Below are the code and all the weights of a small trained network. Each question names an input and a target symbol and asks about switching units off, where a switched-off unit gives its printed mean instead of its output.

import numpy as np


def w(rows, s, z=0):
    codes = np.array(rows[::2]) - 128.0
    scale = np.full(codes.shape[1], s)
    scale[-1] = z or s
    return codes * scale


def f(y):
    return np.maximum(y, 0)


def softmax(a):
    e = np.exp(a - a.max(-1, keepdims=True))
    return e / e.sum(-1, keepdims=True)


def log_softmax(a):
    a = a - a.max(-1, keepdims=True)
    return a - np.log(np.exp(a).sum(-1, keepdims=True))


def net(x, mask):
    ids = ['αβγεζηθμξ'.index(c) for c in x.split()]
    T = len(ids)
    res = E[ids] + P[:T]
    q, k, v = (res @ M[0].T for M in (Q, K, V))
    z = softmax(np.where(np.tri(T) > 0, q @ k.T / 3**0.5, -1e9)) @ v
    res = res + np.where(mask[0], z, O[0][:, -1]) @ O[0][:, :-1]
    y = f(res @ A[0][:, :-1].T + A[0][:, -1])
    res = res + np.where(mask[1:13], y, B[0][:, -1]) @ B[0][:, :-1]
    return log_softmax(res[-1] @ U[:, :-1].T + U[:, -1])


Q, K, V, O, A, B = {}, {}, {}, {}, {}, {}
E = w([
[156,112,218,96,161],'α',
[145,115,244,117,108],'β',
[103,118,230,74,101],'γ',
[180,144,165,167,68],'ε',
[165,175,124,236,96],'ζ',
[130,111,157,207,162],'η',
[16,107,160,182,185],'θ',
[124,12,47,120,106],'μ',
[65,90,178,180,57],'ξ',
],0.011)
P = w([
[134,253,236,159,166],'0',
[124,227,201,159,156],'1',
[117,206,171,159,150],'2',
[111,168,157,176,137],'3',
[108,149,137,177,131],'4',
[105,127,116,183,118],'5',
[102,106,109,194,109],'6',
[99,81,90,187,106],'7',
],0.0059)
Q[0] = w([
[81,168,118,149,219],'head 1',
[139,253,37,26,183],'head 1',
[98,54,97,84,162],'head 1',
],0.026)
K[0] = w([
[90,130,151,123,93],'head 1',
[147,218,255,153,155],'head 1',
[152,174,112,44,127],'head 1',
],0.031)
V[0] = w([
[98,159,104,196,239],'head 1',
[96,53,178,64,213],'head 1',
[1,145,144,127,82],'head 1',
],0.016)
O[0] = w([
[143,80,17,97,80,157],'head 1',
[27,106,158,182,47,91],'head 1',
[122,254,98,144,107,253],'head 1',
],0.01,0.0079)
A[0] = w([
[5,82,172,23,193,60],'neuron 1',
[150,113,125,101,78,54],'neuron 2',
[45,56,208,74,84,62],'neuron 3',
[187,95,109,69,168,135],'neuron 4',
[230,78,228,125,162,124],'neuron 5',
[61,87,198,178,200,81],'neuron 6',
[66,94,215,104,75,139],'neuron 7',
[154,94,131,83,174,254],'neuron 8',
[100,109,11,60,155,59],'neuron 9',
[165,133,99,163,141,19],'neuron 10',
[132,160,171,144,152,83],'neuron 11',
[120,163,87,14,186,95],'neuron 12',
],0.014,0.0082)
B[0] = w([
[234,95,18,128,202,152],'neuron 1',
[119,130,121,135,163,133],'neuron 2',
[179,105,123,238,213,209],'neuron 3',
[38,93,168,187,110,206],'neuron 4',
[220,221,150,48,151,221],'neuron 5',
[33,183,158,89,172,212],'neuron 6',
[159,60,201,116,69,254],'neuron 7',
[44,64,6,104,150,222],'neuron 8',
[222,101,205,85,112,201],'neuron 9',
[69,143,141,90,132,157],'neuron 10',
[114,60,93,161,165,229],'neuron 11',
[122,192,166,153,84,189],'neuron 12',
],0.023,0.0057)
U = w([
[99,119,150,37,142,101],'α',
[254,108,116,71,55,165],'β',
[141,78,101,90,219,56],'γ',
[162,82,169,139,124,66],'ε',
[182,184,76,212,144,254],'ζ',
[252,79,77,128,178,49],'η',
[210,115,89,34,194,98],'θ',
[155,7,53,65,132,153],'μ',
[208,123,158,74,164,59],'ξ',
],0.0053,0.0082)

Each question gives the input, a string of symbols that net reads in full, and the target symbol t.
The units are the heads (3 rows each of Q, K, V and O) and the neurons (one row each of A and B). Each row of codes is followed by its name. A weight is (code - 128) times the scale printed after its matrix; where a second scale follows, it is the last column's (O, A, B and U).
mask holds one flag per unit, heads first, then neurons. A switched-off unit (its flag False) gives its mean, the last column of its rows in O or B, instead of its output. The means were averaged over made-up inputs and are rounded, as every weight is.
A unit's drop is (log p(t) with every unit on - log p(t) with that unit switched off) / (log p(t) with every unit on - log p(t) with every unit switched off).
The circuit of an input: a set's keep is (log p(t) with only the set's units on - log p(t) with every unit switched off) / (log p(t) with every unit on - log p(t) with every unit switched off). Starting from the 12 units with the biggest drops (on a tie, the unit counted first), units are removed one at a time, each time the one whose removal leaves the highest keep (on an exact tie, the one counted first), for as long as the keep stays at least 0.8.
units of the circuit, in order: the units of the circuit, biggest drop first
unit that matters most: the unit with the biggest drop
k most important neurons: the k neurons with the biggest drops, biggest first
drop of u: that unit's drop, to one decimal
input ξ ξ μ μ μ η, target α: units of the circuit, in order	(head 1; neuron 6)
input η θ γ ζ ζ, target α: units of the circuit, in order	(head 1; neuron 4; neuron 10; neuron 3)
input η ξ η β β γ, target ε: 3 most important neurons	(neuron 7; neuron 5; neuron 8)
input ξ η η β, target μ: units of the circuit, in order	(head 1; neuron 8)
input ξ ξ ζ ζ θ η α, target β: 2 most important neurons	(neuron 9; neuron 11)
input ξ ζ α ξ ξ η ζ β, target μ: unit that matters most	neuron 8
input ζ γ β ξ γ γ, target ζ: units of the circuit, in order	(head 1; neuron 7)
input η ξ γ θ ξ β η γ, target μ: 2 most important neurons	(neuron 5; neuron 8)
input α ξ γ, target ζ: units of the circuit, in order	(head 1; neuron 7; neuron 12)
input γ η ζ ξ ε ε γ, target θ: units of the circuit, in order	(neuron 5; head 1)
input γ η ζ γ β η ζ γ, target μ: units of the circuit, in order	(neuron 8; head 1)
input ξ η γ γ ξ ξ β, target ζ: 4 most important neurons	(neuron 7; neuron 9; neuron 8; neuron 5)
input ξ ξ ξ ξ α θ β, target β: units of the circuit, in order	(head 1; neuron 9; neuron 8)
input θ ξ η γ ε, target μ: units of the circuit, in order	(head 1; neuron 8)
input ε γ ξ ζ ζ γ, target α: unit that matters most	neuron 4
input ξ ξ ζ α, target ζ: 2 most important neurons	(neuron 12; neuron 7)
input ζ γ ζ α, target α: 2 most important neurons	(neuron 4; neuron 8)
input η γ ζ, target μ: units of the circuit, in order	(neuron 8; head 1)
input ζ ξ ξ α ζ ε, target α: 4 most important neurons	(neuron 4; neuron 8; neuron 5; neuron 12)
input ζ γ γ γ, target ε: 2 most important neurons	(neuron 7; neuron 8)
input ε γ ζ μ ζ θ, target γ: unit that matters most	neuron 6
input ξ ξ β, target ζ: 2 most important neurons	(neuron 7; neuron 9)
input θ ζ θ ζ θ ζ β, target β: units of the circuit, in order	(neuron 9; head 1)
input ξ μ θ α, target θ: units of the circuit, in order	(neuron 5; head 1; neuron 1)
input ε γ γ γ ξ ε θ γ, target β: drop of neuron 12	0.0
input ξ β α, target ζ: drop of head 1	0.6
